Each row has a name. Each piece below is followed by the name of the row it came from, unless a question asks for something else. Each question is about the rows just above it. Places in a row count from 0.

Columns, left to right: N X Y U H V K R F
z_426: [126 106  82 119 162  95 170 101 126]
z_361: [126 162 106  82 126 170 100 119  95]
z_390: [126 106  82 119 162  95 178 101 126]
z_240: [116 192 140 123 137 145  96 100 166]
z_630: [116 192 140 123 137 145  96 153 166]
z_52: [116 192 140 123 137 145  96 100 175]
Put [126 101 178  95 162 119  82 106 126] back in order: which row is it? -> z_390
Which column holds [162 126 162 137 137] top down? -> H
Row and place where [123 137 145  96 100 175] starts: -> z_52, 3
Which column holds [100 153 100] top down? -> R
Which row holds these entries in another order? [106  82 119 162  95 170 101 126 126] -> z_426
Where do [126 106  82 119 162  95 170 101 126] appear? -> z_426

Columns, left to right: M J Q D S T
z_464: [154 147 147 141 119 142]
z_240: [144 153 127 134 163 121]
z_248: [178  79 161 138 144 116]
z_870: [161  79 178 126 106 120]
z_426: [159 102 163 117  63 139]
z_630: [134  84 179 141 138 134]
Row and place where [ 84 179 141] starts: -> z_630, 1
[ 79 116 138 144 161 178] is which row reordered? -> z_248
Which column holds this, read top down? [147 127 161 178 163] -> Q
Row and place where [159 102 163] starts: -> z_426, 0
[161  79 178] begins in row and place -> z_870, 0

Columns, left to right: G B A W L E C P Z
z_248: [124 118 141 105 137  94 135 131 117]
z_240: [136 118 129 111 128 132 129 124 129]
z_870: [146 107 130 130 118 179 108 121 110]
z_630: [134 116 128  97 126 156 144 134 121]
z_865: [140 122 128 144 135 121 156 134 144]
z_390: [117 123 144  96 145  61 145 135 119]
Which column holds [122 123] top down? -> B
[121 156 134 144] begins in row and place -> z_865, 5
Row and place where [130 130 118 179 108] starts: -> z_870, 2
Which column holds [ 94 132 179 156] top down? -> E

Columns, left to right: Vam Goz totin Kas
z_52: [155  99 137  99]
z_951: [140 108 139 109]
z_464: [141 103 161 105]
z_248: [105 149 129 140]
z_136: [141 106 156 101]
z_630: [147 111 144 108]
z_390: [149 101 154 107]
z_870: [161 100 141  99]
z_865: [153 107 134 106]
z_426: [120 149  72 147]
Which column holds [156 144 154 141 134  72] top down? -> totin
[141 134] is in which column, read top down? -> totin
Which column holds this, read top down? [161 129 156] -> totin

Columns, left to right: Nofet negus Rad vedi
z_870: [161 104 123 103]
z_951: [128 152  53 149]
z_248: [ 83 136 153 159]
z_464: [ 83 159 136 153]
[ 83 136 153] begins in row and place -> z_248, 0
[159 136 153] begins in row and place -> z_464, 1

Columns, left to right: vud Gusig Peked kav risof dad
z_865: [182 164 147 129 139 148]
z_248: [138 148 147 182 129 164]
z_630: [164 182 104 141 148 135]
z_870: [182 164 147 129 139 116]
z_136: [150  92  80 137 139 123]
Put [ 80  92 123 137 139 150] back in order: which row is it? -> z_136
Row and place where [141 148] starts: -> z_630, 3
Row and place where [138 148 147] starts: -> z_248, 0
[164 182 150] is in which column, read top down? -> vud
[148 147 182] begins in row and place -> z_248, 1
Put [129 182 148 139 147 164] back in order: which row is it? -> z_865
asked: [182 164 147 129 139 116] -> z_870

Columns, left to right: saped ladin kimos gata sal
z_630: [153 143 121  98 123]
z_136: [ 88 116  63 169 150]
z_865: [ 51 114  79  74 110]
z_464: [140  92  66  59 157]
z_426: [ 84 188 111  60 127]
z_240: [ 97  88  83  83 127]
z_951: [136  59 132 126 111]
z_870: [143 124 153 121  98]
z_390: [135  67 153 169 101]
z_248: [ 64 191 150 161  99]
Which column holds this, read top down? [127 111] -> sal
[ 88  51 140  84  97 136] is in which column, read top down? -> saped
Which row holds these entries in another order? [153 143 121 124  98] -> z_870

Columns, left to right: logis vunez ziru Nupek Bimiv rak
z_865: [ 84 100 145 145 142 143]
z_426: [195 110 180 185 178 185]
z_464: [144  95 147 127 118 127]
z_52: [143 165 110 111 102 107]
z_951: [144  95 147 145 145 142]
Which column holds [185 127 107] top down? -> rak
Which column holds [145 180] top down? -> ziru

